Here is a tiny trained network, its code and every weight. The questions are about switching its units off for an input and a target symbol, where a switched-off unit gives its printed mean instead of its output.

import numpy as np


def w(rows, s, z=0):
    codes = np.array(rows[::2]) - 128.0
    scale = np.full(codes.shape[1], s)
    scale[-1] = z or s
    return codes * scale


def f(y):
    return y / 2 * (1 + np.tanh(0.7978845608 * (y + 0.044715 * y**3)))


def softmax(a):
    e = np.exp(a - a.max(-1, keepdims=True))
    return e / e.sum(-1, keepdims=True)


def log_softmax(a):
    a = a - a.max(-1, keepdims=True)
    return a - np.log(np.exp(a).sum(-1, keepdims=True))


def net(x, mask):
    ids = ['ΘΛΞΦΨαγεσ'.index(c) for c in x.split()]
    T = len(ids)
    res = E[ids] + P[:T]
    u = 0
    for l in range(2):
        q, k, v = (res @ M[l].T for M in (Q, K, V))
        z = softmax(np.where(np.tri(T) > 0, q @ k.T / 4**0.5, -1e9)) @ v
        res = res + np.where(mask[u], z, O[l][:, -1]) @ O[l][:, :-1]
        u += 1
        y = f(res @ A[l][:, :-1].T + A[l][:, -1])
        res = res + np.where(mask[u : u + 4], y, B[l][:, -1]) @ B[l][:, :-1]
        u += 4
    return log_softmax(res[-1] @ U[:, :-1].T + U[:, -1])


Q, K, V, O, A, B = {}, {}, {}, {}, {}, {}
E = w([
[132,92,149,233,44,195,153,134],'Θ',
[121,148,104,135,131,235,166,130],'Λ',
[180,175,140,96,149,148,57,193],'Ξ',
[112,86,102,164,200,220,87,97],'Φ',
[68,137,80,184,92,183,113,76],'Ψ',
[162,123,183,213,109,116,57,200],'α',
[35,81,31,92,34,68,113,112],'γ',
[100,146,89,74,253,211,115,124],'ε',
[162,149,150,152,54,183,139,195],'σ',
],0.011)
P = w([
[195,177,39,104,123,31,197,172],'0',
[212,104,86,119,223,255,33,99],'1',
[187,100,102,170,176,219,51,146],'2',
[162,116,113,189,155,200,54,157],'3',
[137,119,114,197,146,198,61,178],'4',
[102,124,118,216,103,205,83,173],'5',
[57,133,98,247,75,232,120,168],'6',
],0.0067)
Q[0] = w([
[82,113,73,145,159,184,121,168],'L0H1',
[145,131,48,166,76,231,1,126],'L0H1',
[81,134,163,183,93,97,135,171],'L0H1',
[159,197,108,187,148,219,96,213],'L0H1',
],0.0093)
K[0] = w([
[144,159,72,104,12,34,219,169],'L0H1',
[102,199,1,89,152,35,232,113],'L0H1',
[179,123,168,179,148,93,128,159],'L0H1',
[115,87,96,118,135,14,167,105],'L0H1',
],0.0075)
V[0] = w([
[201,124,162,198,147,193,133,142],'L0H1',
[157,80,150,111,64,144,203,201],'L0H1',
[76,20,104,186,136,157,166,69],'L0H1',
[153,142,89,2,216,196,156,134],'L0H1',
],0.01)
O[0] = w([
[168,178,96,144,172,95,63,60,14],'L0H1',
[106,252,132,129,104,163,109,149,161],'L0H1',
[144,146,112,212,152,12,171,169,60],'L0H1',
[211,77,78,162,148,224,185,134,254],'L0H1',
],0.011,0.0028)
A[0] = w([
[118,188,146,130,252,194,142,182,173],'L0N1',
[136,152,167,253,194,168,133,8,209],'L0N2',
[111,212,160,217,176,23,51,103,3],'L0N3',
[102,204,102,199,210,162,107,138,112],'L0N4',
],0.0057,0.0023)
B[0] = w([
[91,142,206,197,16,138,160,156,255],'L0N1',
[173,198,183,57,149,96,135,254,216],'L0N2',
[78,115,210,227,218,166,210,170,173],'L0N3',
[201,180,89,216,68,61,105,196,198],'L0N4',
],0.0075,0.006)
Q[1] = w([
[155,157,181,90,123,130,94,127],'L1H1',
[192,210,254,62,217,131,119,39],'L1H1',
[211,94,129,50,159,83,153,60],'L1H1',
[69,49,53,140,65,110,122,188],'L1H1',
],0.0093)
K[1] = w([
[146,146,162,122,147,99,131,139],'L1H1',
[143,229,230,140,79,90,169,191],'L1H1',
[168,211,253,157,107,211,122,201],'L1H1',
[131,61,53,140,128,148,65,98],'L1H1',
],0.011)
V[1] = w([
[142,24,173,132,173,141,9,169],'L1H1',
[1,142,65,48,33,89,97,51],'L1H1',
[69,93,158,162,144,168,193,102],'L1H1',
[116,85,134,190,155,12,120,137],'L1H1',
],0.0071)
O[1] = w([
[54,146,122,2,87,238,222,172,86],'L1H1',
[235,143,168,102,182,175,21,174,72],'L1H1',
[70,36,103,190,229,168,95,155,171],'L1H1',
[135,192,8,89,189,114,172,197,3],'L1H1',
],0.0078,0.0053)
A[1] = w([
[109,127,82,137,91,63,174,182,255],'L1N1',
[79,144,162,87,142,222,78,182,219],'L1N2',
[154,115,118,121,111,254,159,105,114],'L1N3',
[147,193,158,95,111,102,68,125,170],'L1N4',
],0.0085,0.00057)
B[1] = w([
[193,141,232,106,254,208,164,47,173],'L1N1',
[131,140,106,118,111,21,231,144,247],'L1N2',
[144,127,127,120,205,40,27,168,248],'L1N3',
[63,141,101,100,163,219,84,226,175],'L1N4',
],0.0074,0.014)
U = w([
[108,151,139,153,176,123,104,120,19],'Θ',
[154,143,94,181,58,97,120,107,208],'Λ',
[121,121,191,95,132,88,93,101,113],'Ξ',
[168,131,157,94,146,194,164,116,177],'Φ',
[254,116,24,135,198,126,72,169,223],'Ψ',
[35,158,119,112,96,114,146,149,217],'α',
[147,122,120,144,101,92,168,209,2],'γ',
[62,76,157,149,147,191,121,137,92],'ε',
[124,136,161,128,135,207,81,133,65],'σ',
],0.0057,0.0038)

Each question gives the input, a string of symbols that net reads in full, and the target symbol t.
The units are the heads (4 rows each of Q, K, V and O) and the neurons (one row each of A and B). Each row of codes is followed by its name. A weight is (code - 128) times the scale printed after its matrix; where a second scale follows, it is the last column's (O, A, B and U).
mask holds one flag per unit, layer by layer, with each layer's heads first. A switched-off unit (its flag False) gives its mean, the last column of its rows in O or B, instead of its output. The means were averaged over made-up inputs and are rounded, as every weight is.
A unit's drop is (log p(t) with every unit on - log p(t) with that unit switched off) / (log p(t) with every unit on - log p(t) with every unit switched off).
The circuit of an input: a set's keep is (log p(t) with only the set's units on - log p(t) with every unit switched off) / (log p(t) with every unit on - log p(t) with every unit switched off). Starting from all 10 units, units are removed one at a time, each time the one whose removal leaves the highest keep (on an exact tie, the one counted first), for as long as the keep stays at least 0.8.
units of the circuit, in order: the units of the circuit, biggest drop first
most important unit: the unit with the biggest drop
top k neurons: the k neurons with the biggest drops, biggest first
k most important neurons of layer l: the k neurons of layer l with the biggest drops, biggest first
input γ γ Ξ Θ σ Ξ ε, target γ: units of the circuit, in order -> L1N2; L1H1; L0H1
input Φ ε Λ ε α Φ α, target Φ: most important unit -> L1N1
input Ξ α ε Ψ Λ, target Ξ: units of the circuit, in order -> L0H1; L1H1; L1N3; L1N2
input ε ε σ, target ε: units of the circuit, in order -> L1H1; L0H1
input α Ψ Ξ Ψ Ψ Ψ, target α: units of the circuit, in order -> L0H1; L1N1; L1N3
input Ψ γ Λ Λ ε σ, target Ψ: units of the circuit, in order -> L1H1; L0N2; L0H1
input Ψ Ψ α γ γ, target Ψ: units of the circuit, in order -> L1H1; L0N2
input α Ξ γ ε Λ, target Ψ: 3 most important neurons of layer 0 -> L0N2; L0N3; L0N4
input γ γ ε, target γ: top 3 neurons -> L1N2; L0N1; L1N1
input σ ε ε σ α Λ σ, target σ: units of the circuit, in order -> L1H1; L0H1; L1N4
input Ψ ε ε Φ ε ε α, target Ψ: units of the circuit, in order -> L1H1; L0N1; L0H1
input Φ ε γ Ψ, target Ψ: units of the circuit, in order -> L1H1; L0N2
input σ Ξ ε α α Ξ, target σ: units of the circuit, in order -> L0H1; L1H1; L1N4
input Θ σ Λ, target Θ: units of the circuit, in order -> L0N3; L0H1; L1H1; L1N1
input Ψ ε ε Θ Λ, target Ψ: units of the circuit, in order -> L1H1; L0N1; L0H1
input γ σ γ σ, target γ: units of the circuit, in order -> L0H1; L1N2; L1H1
input ε γ Ψ ε σ, target Ψ: 2 most important neurons of layer 0 -> L0N2; L0N3
input Φ Φ α α Θ α Ξ, target Φ: 3 most important neurons of layer 1 -> L1N1; L1N3; L1N2
input Θ Λ Λ Λ Ξ, target Θ: top neuron -> L0N3
input Φ ε σ, target Φ: most important neuron of layer 1 -> L1N1
input γ Θ Λ ε Ξ α, target Ψ: top 3 neurons -> L0N3; L0N2; L0N1
input α σ Ξ ε ε, target α: 2 most important neurons of layer 0 -> L0N3; L0N1
input ε ε Θ γ γ, target ε: top 2 neurons -> L1N2; L0N4
input σ σ α ε α, target σ: 2 most important neurons of layer 1 -> L1N4; L1N3
input Λ σ ε, target Λ: 2 most important neurons of layer 0 -> L0N4; L0N1
